What each symbol does to the nodes:
q644 ~ q32
q644 + q870
q644 $ q469
q644 ! q993
q644 % q466
q644 @ q503
q32 ~ q644
q32 + q264
q32 $ q565
q32 ! q978
q32 % q743
q32 @ q459
q671 ~ q324
q671 + q491
q671 $ q48
q671 ! q669
q671 % q888
q995 ~ q669
q995 + q610
q995 $ q64
q995 ! q324
q995 % q750
q995 @ q286
q87 ~ q611
q87 + q286
q87 $ q615
q87 ! q594
q87 % q752
q87 @ q610
q711 ~ q109
q711 + q647
q711 ! q466
q711 % q993
q711 @ q48
q743 ~ q466
q743 + q615
q743 $ q286
q743 ! q109
q743 % q32
q743 @ q64
q224 ~ q752
q224 + q469
q224 $ q870
q224 ! q814
q224 % q611
q224 @ q718
q233 ~ q594
q233 $ q647
q233 ! q611
q233 % q814
q233 @ q491
q3 ~ q823
q3 + q40
q3 $ q614
q3 ! q625
q3 % q981
q3 @ q894
q614 ~ q477
q614 + q903
q614 $ q3
q614 ! q215
q614 % q632
q614 @ q389
q714 ~ q750
q714 + q718
q714 $ q503
q714 ! q888
q714 % q669
q714 @ q469
q484 ~ q665
q484 + q873
q484 $ q387
q484 ! q810
q484 % q99
q484 @ q62
q215 ~ q99
q215 + q459
q215 $ q625
q215 ! q614
q215 % q665
q215 @ q264
q477 ~ q614
q477 + q589
q477 $ q823
q477 ! q99
q477 % q810
q477 @ q201
q491 ~ q981
q491 + q671
q491 $ q810
q491 ! q387
q491 % q823
q491 @ q233
q394 ~ q489
q394 + q894
q394 $ q978
q394 ! q565
q394 % q771
q394 @ q40
q466 ~ q743
q466 + q62
q466 $ q822
q466 ! q711
q466 % q644
q466 @ q873
q389 ~ q201
q389 + q978
q389 $ q894
q389 ! q264
q389 % q874
q389 @ q614
q62 ~ q615
q62 + q466
q62 $ q611
q62 ! q647
q62 % q870
q62 @ q484
q286 ~ q822
q286 + q87
q286 $ q743
q286 ! q771
q286 % q565
q286 @ q995
q625 ~ q718
q625 + q750
q625 $ q215
q625 ! q3
q625 % q610
q625 @ q752
q993 ~ q978
q993 + q201
q993 $ q489
q993 ! q644
q993 % q711
q993 @ q589
q264 ~ q870
q264 + q32
q264 $ q752
q264 ! q389
q264 % q615
q264 @ q215
q459 ~ q503
q459 + q215
q459 $ q750
q459 ! q903
q459 % q64
q459 @ q32
q873 ~ q64
q873 + q484
q873 $ q669
q873 ! q48
q873 % q503
q873 @ q466
q718 ~ q625
q718 + q714
q718 $ q99
q718 ! q823
q718 % q387
q718 @ q224
q823 ~ q3
q823 + q888
q823 $ q477
q823 ! q718
q823 % q491
q823 @ q814
q911 ~ q48
q911 + q632
q911 $ q324
q911 ! q64
q911 % q903
q911 @ q109
q632 ~ q810
q632 + q911
q632 $ q981
q632 ! q665
q632 % q614
q632 @ q874
q565 ~ q469
q565 + q752
q565 $ q32
q565 ! q394
q565 % q286
q565 @ q750
q822 ~ q286
q822 + q611
q822 $ q466
q822 % q469
q822 @ q669
q665 ~ q484
q665 + q64
q665 $ q610
q665 ! q632
q665 % q215
q665 @ q615
q489 ~ q394
q489 + q814
q489 $ q993
q489 ! q469
q489 @ q888
q594 ~ q233
q594 + q771
q594 $ q874
q594 ! q87
q594 % q894
q594 @ q981
q978 ~ q993
q978 + q389
q978 $ q394
q978 ! q32
q978 % q109
q978 @ q903
q903 ~ q589
q903 + q614
q903 $ q40
q903 ! q459
q903 % q911
q903 @ q978
q611 ~ q87
q611 + q822
q611 $ q62
q611 ! q233
q611 % q224
q611 @ q387
q503 ~ q459
q503 + q99
q503 $ q714
q503 ! q589
q503 % q873
q503 @ q644
q64 ~ q873
q64 + q665
q64 $ q995
q64 ! q911
q64 % q459
q64 @ q743
q40 ~ q888
q40 + q3
q40 $ q903
q40 ! q750
q40 % q324
q40 @ q394
q469 ~ q565
q469 + q224
q469 $ q644
q469 ! q489
q469 % q822
q469 @ q714
q610 ~ q387
q610 + q995
q610 $ q665
q610 ! q981
q610 % q625
q610 @ q87
q750 ~ q714
q750 + q625
q750 $ q459
q750 ! q40
q750 % q995
q750 @ q565
q615 ~ q62
q615 + q743
q615 $ q87
q615 ! q874
q615 % q264
q615 @ q665
q874 ~ q647
q874 + q109
q874 $ q594
q874 ! q615
q874 % q389
q874 @ q632
q48 ~ q911
q48 + q810
q48 $ q671
q48 ! q873
q48 % q589
q48 @ q711
q894 ~ q814
q894 + q394
q894 $ q389
q894 ! q752
q894 % q594
q894 @ q3
q99 ~ q215
q99 + q503
q99 $ q718
q99 ! q477
q99 % q484
q99 @ q870
q201 ~ q389
q201 + q993
q201 $ q814
q201 ! q870
q201 % q647
q201 @ q477
q981 ~ q491
q981 + q324
q981 $ q632
q981 ! q610
q981 % q3
q981 @ q594
q324 ~ q671
q324 + q981
q324 $ q911
q324 ! q995
q324 % q40
q324 @ q771
q109 ~ q711
q109 + q874
q109 $ q771
q109 ! q743
q109 % q978
q109 @ q911
q752 ~ q224
q752 + q565
q752 $ q264
q752 ! q894
q752 % q87
q752 @ q625
q669 ~ q995
q669 + q387
q669 $ q873
q669 ! q671
q669 % q714
q669 @ q822
q589 ~ q903
q589 + q477
q589 $ q888
q589 ! q503
q589 % q48
q589 @ q993
q771 + q594
q771 $ q109
q771 ! q286
q771 % q394
q771 @ q324
q814 ~ q894
q814 + q489
q814 $ q201
q814 ! q224
q814 % q233
q814 @ q823
q647 ~ q874
q647 + q711
q647 $ q233
q647 ! q62
q647 % q201
q647 @ q810
q810 ~ q632
q810 + q48
q810 $ q491
q810 ! q484
q810 % q477
q810 @ q647
q387 ~ q610
q387 + q669
q387 $ q484
q387 ! q491
q387 % q718
q387 @ q611
q888 ~ q40
q888 + q823
q888 $ q589
q888 ! q714
q888 % q671
q888 @ q489
q870 ~ q264
q870 + q644
q870 $ q224
q870 ! q201
q870 % q62
q870 @ q99

In the rows, 543 means zero.

The rows follow the links: the fewer symbols apart two nodes are, the more alike their rows tend to be.

Each row is also shifted at random along 2 hidden directions that mean nothing.

One row for each node, in no order:
Each row stands for one node.
id 1: [ 544  645  508  499  470  515  420  514  547  618  528  476  609  498  599  651  537  562  415  543  540  496  592  517  525  527  556]
id 2: [ 446  572  422  451  533  501  536  546  454  573  693  409  620  597  612  610  660  582  618  501  602  525  490  616  627  522  505]
id 3: [ 554  533  497  442  432  563  565  521  483  661  510  527  491  469  478  624  496  421  471  450  588  527  588  432  493  577  483]
id 4: [ 702  566  437  515  547  491  525  604  496  519  613  466  604  597  610  515  662  567  713  655  534  507  469  682  510  445  494]
id 5: [ 732  545  607  500  529  503  638  575  592  529  543  721  434  626  506  378  602  655  602  615  579  609  545  530  507  579  523]
id 6: [ 928  495  560  707  677  586  540  429  656  551  432  528  644  596  493  502  520  560  490  504  435  639  546  554  520  584  496]
id 7: [ 522  612  638  451  475  507  574  552  560  493  615  572  510  542  617  616  555  585  553  535  521  447  618  484  633  618  673]
id 8: [ 521  698  466  547  477  549  468  566  518  508  415  494  483  457  582  589  454  439  429  550  506  585  627  588  450  495  599]
id 9: [ 597  568  629  666  598  551  466  515  650  460  520  485  635  496  647  516  460  611  494  513  418  531  598  571  595  560  646]
id 10: [ 427  517  513  607  527  496  491  540  506  638  476  547  495  566  415  546  547  513  470  637  581  631  539  582  431  509  447]
id 11: [ 219  519  517  560  476  587  523  476  558  732  503  507  482  596  497  587  598  517  437  528  544  606  512  506  501  562  427]
id 12: [ 589  449  659  475  393  494  530  712  424  572  609  505  510  526  598  616  582  667  673  616  671  442  577  500  725  544  668]
id 13: [ 509  569  423  429  413  412  522  632  431  610  692  451  492  561  565  601  637  567  608  635  641  487  534  595  588  440  509]
id 14: [ 605  415  637  679  575  572  543  579  505  511  480  576  549  536  474  550  493  570  526  559  521  575  538  554  579  576  604]
id 15: [ 669  505  457  472  607  555  565  584  504  495  522  570  529  526  491  463  604  428  595  515  546  590  489  585  409  562  442]
id 16: [ 238  358  665  634  516  561  641  600  513  607  651  587  548  644  506  507  587  563  585  552  634  527  467  497  680  675  454]
id 17: [ 493  500  534  511  609  518  616  588  568  428  679  616  504  512  559  403  529  630  668  623  540  531  516  593  623  438  602]
id 18: [ 800  553  483  532  495  550  438  451  549  654  518  482  526  561  492  640  531  495  460  581  569  552  535  513  489  558  436]
id 19: [ 687  332  576  458  539  514  638  640  464  524  604  653  542  494  496  510  451  499  676  579  605  489  459  520  591  599  527]
id 20: [ 451  455  712  538  504  519  613  561  508  629  543  542  530  559  476  565  521  590  525  534  623  470  546  432  691  711  525]
id 21: [ 577  426  639  420  453  509  639  586  538  555  568  669  466  548  519  575  562  595  605  561  649  509  479  327  659  654  531]
id 22: [ 548  477  455  507  588  552  586  517  495  640  632  468  601  636  458  560  643  521  663  564  604  527  459  538  582  569  374]
id 23: [ 377  588  560  516  581  601  657  532  596  466  670  550  559  546  646  477  594  565  610  475  498  495  540  531  633  559  556]
id 24: [ 702  707  509  508  491  537  561  653  582  446  517  619  494  551  629  427  581  612  572  556  467  598  629  570  551  486  637]
id 25: [ 427  380  525  468  532  555  594  511  461  558  560  550  538  492  475  638  459  350  575  500  504  505  457  405  564  626  462]
id 26: [ 208  568  483  449  477  508  482  521  506  629  621  463  480  564  573  594  563  555  512  669  589  479  528  521  578  519  487]
id 27: [ 252  403  574  539  422  486  516  633  380  695  562  550  478  544  440  601  542  490  494  568  679  513  540  485  603  579  495]
id 28: [ 462  538  450  364  524  546  623  531  513  535  708  497  605  529  600  589  621  483  704  534  557  453  465  550  550  513  494]
id 29: [ 653  493  602  555  550  482  523  594  436  508  647  487  541  536  552  582  530  632  686  620  550  473  506  623  672  541  663]
id 30: [ 477  503  528  537  535  509  470  503  532  553  385  652  461  424  439  567  394  424  383  553  510  605  604  545  403  492  530]
id 31: [ 708  484  675  618  540  532  496  543  561  535  437  549  527  548  494  527  499  654  517  607  561  589  524  503  575  611  549]
id 32: [ 282  681  464  496  467  548  561  521  561  569  582  536  510  534  541  560  562  488  447  536  525  522  602  501  505  503  547]
id 33: [ 475  407  613  469  506  476  607  652  466  634  641  600  469  670  511  485  669  637  635  605  724  557  554  559  684  641  493]
id 34: [ 508  513  497  481  556  525  491  597  487  440  538  480  556  394  544  627  479  486  624  523  497  415  525  548  502  459  608]
id 35: [ 635  627  605  487  494  515  516  581  607  438  525  631  458  486  589  581  457  594  580  633  529  502  579  509  545  541  700]
id 36: [ 652  615  434  533  547  565  500  482  549  497  570  458  590  456  649  607  526  459  555  423  463  496  572  553  457  459  558]
id 37: [ 518  464  638  583  555  659  594  533  561  507  524  585  528  511  526  482  444  490  513  416  536  538  522  492  609  642  547]
id 38: [ 696  644  455  581  615  565  458  432  556  513  466  396  653  525  552  644  498  527  534  501  417  483  521  557  479  502  536]
id 39: [ 371  430  521  549  550  587  543  592  487  533  439  551  553  469  401  558  438  427  524  453  571  497  529  559  499  574  545]
id 40: [ 482  632  452  548  509  515  440  586  522  584  471  476  545  490  562  636  449  553  500  614  575  517  565  552  512  474  585]
id 41: [ 579  667  580  559  559  586  560  498  730  403  516  618  510  584  628  483  520  678  502  601  492  626  608  490  529  557  567]
id 42: [ 710  472  512  605  621  564  456  546  556  504  446  511  606  503  510  596  532  454  542  527  496  561  552  607  394  550  526]
id 43: [ 295  344  624  651  570  520  555  581  562  581  564  581  549  602  482  423  534  580  575  595  549  591  501  606  598  588  513]
id 44: [ 633  600  490  615  593  643  622  484  578  503  519  607  594  570  514  522  615  425  486  442  519  597  566  560  406  529  445]
id 45: [ 419  590  628  560  631  596  566  473  623  469  543  573  592  470  614  541  413  559  564  487  423  494  530  478  578  558  600]
id 46: [ 467  519  624  587  574  542  592  534  621  578  504  608  533  650  475  538  572  646  508  602  579  594  507  525  534  616  485]
id 47: [ 552  777  555  687  574  609  489  471  751  466  417  530  632  639  637  536  574  685  394  492  450  656  654  556  506  515  609]
id 48: [ 506  609  468  475  493  522  518  473  548  575  526  519  517  489  552  662  473  468  473  585  477  493  543  425  535  466  554]
id 49: [ 694  542  461  538  559  550  476  586  437  537  566  461  544  475  563  637  546  532  621  532  537  423  561  620  525  444  605]
id 50: [ 286  505  502  506  483  564  551  563  512  638  489  590  465  508  484  514  517  481  439  578  626  586  595  506  485  506  424]
id 51: [ 634  646  541  680  632  589  510  555  648  410  454  537  612  605  609  383  518  678  498  535  461  583  603  688  494  437  660]
id 52: [ 490  432  599  524  565  529  680  525  585  523  613  620  520  580  504  411  595  533  592  527  565  526  470  483  594  600  492]
id 53: [ 668  531  681  535  516  540  599  668  536  535  436  623  497  540  475  507  558  539  518  520  603  556  594  484  566  596  578]
id 54: [ 395  563  604  573  517  448  495  565  562  482  486  541  556  618  553  495  561  689  586  659  571  587  533  539  575  557  615]
id 55: [ 415  566  455  382  474  491  524  588  507  592  614  565  413  530  527  586  561  508  573  656  632  506  521  567  544  422  536]
id 56: [ 610  553  454  609  607  556  517  566  481  576  454  531  601  594  478  504  610  465  527  515  535  587  560  657  434  544  449]
id 57: [ 696  540  594  599  603  607  686  596  581  467  555  641  528  598  502  406  582  509  530  451  519  620  580  582  468  509  557]
id 58: [ 435  529  530  593  581  520  537  618  507  437  518  567  539  485  587  456  452  537  571  489  477  489  603  535  564  538  728]
id 59: [ 404  582  612  558  570  510  477  501  600  539  524  523  549  528  604  557  468  656  535  605  510  508  569  485  644  615  633]
id 60: [ 549  475  575  657  619  624  516  497  463  633  491  493  649  504  489  587  578  450  498  420  517  576  537  499  487  610  488]
id 61: [ 447  576  570  586  636  534  565  476  620  529  680  552  590  618  593  510  567  654  584  627  470  527  496  595  579  529  593]
id 62: [ 433  711  401  635  639  613  489  477  599  392  398  486  589  492  578  473  444  513  473  456  465  617  602  612  333  438  607]
id 63: [ 599  655  633  630  526  601  620  493  654  542  431  598  502  642  497  428  564  584  411  535  444  725  615  508  438  626  473]

Some nodes, each with its row:
q87 id 8
q771 id 3
q489 id 11
q978 id 20
q911 id 37
q466 id 5
q888 id 22
q718 id 4
q324 id 25
q109 id 21
q995 id 39
q993 id 46
q814 id 26
q40 id 60
q873 id 57
q3 id 38
q870 id 54
q823 id 2
q491 id 28
q389 id 59

Row, symbols taken left to right, then the row they reach:
id 58 @ ~: id 24
id 40 + $: id 31
id 34 $ ~: id 17
id 10 ~ %: id 30
id 52 +: id 23
id 47 ~ $: id 1
id 56 ! %: id 44
id 29 ! ~: id 61
id 43 % ~: id 19

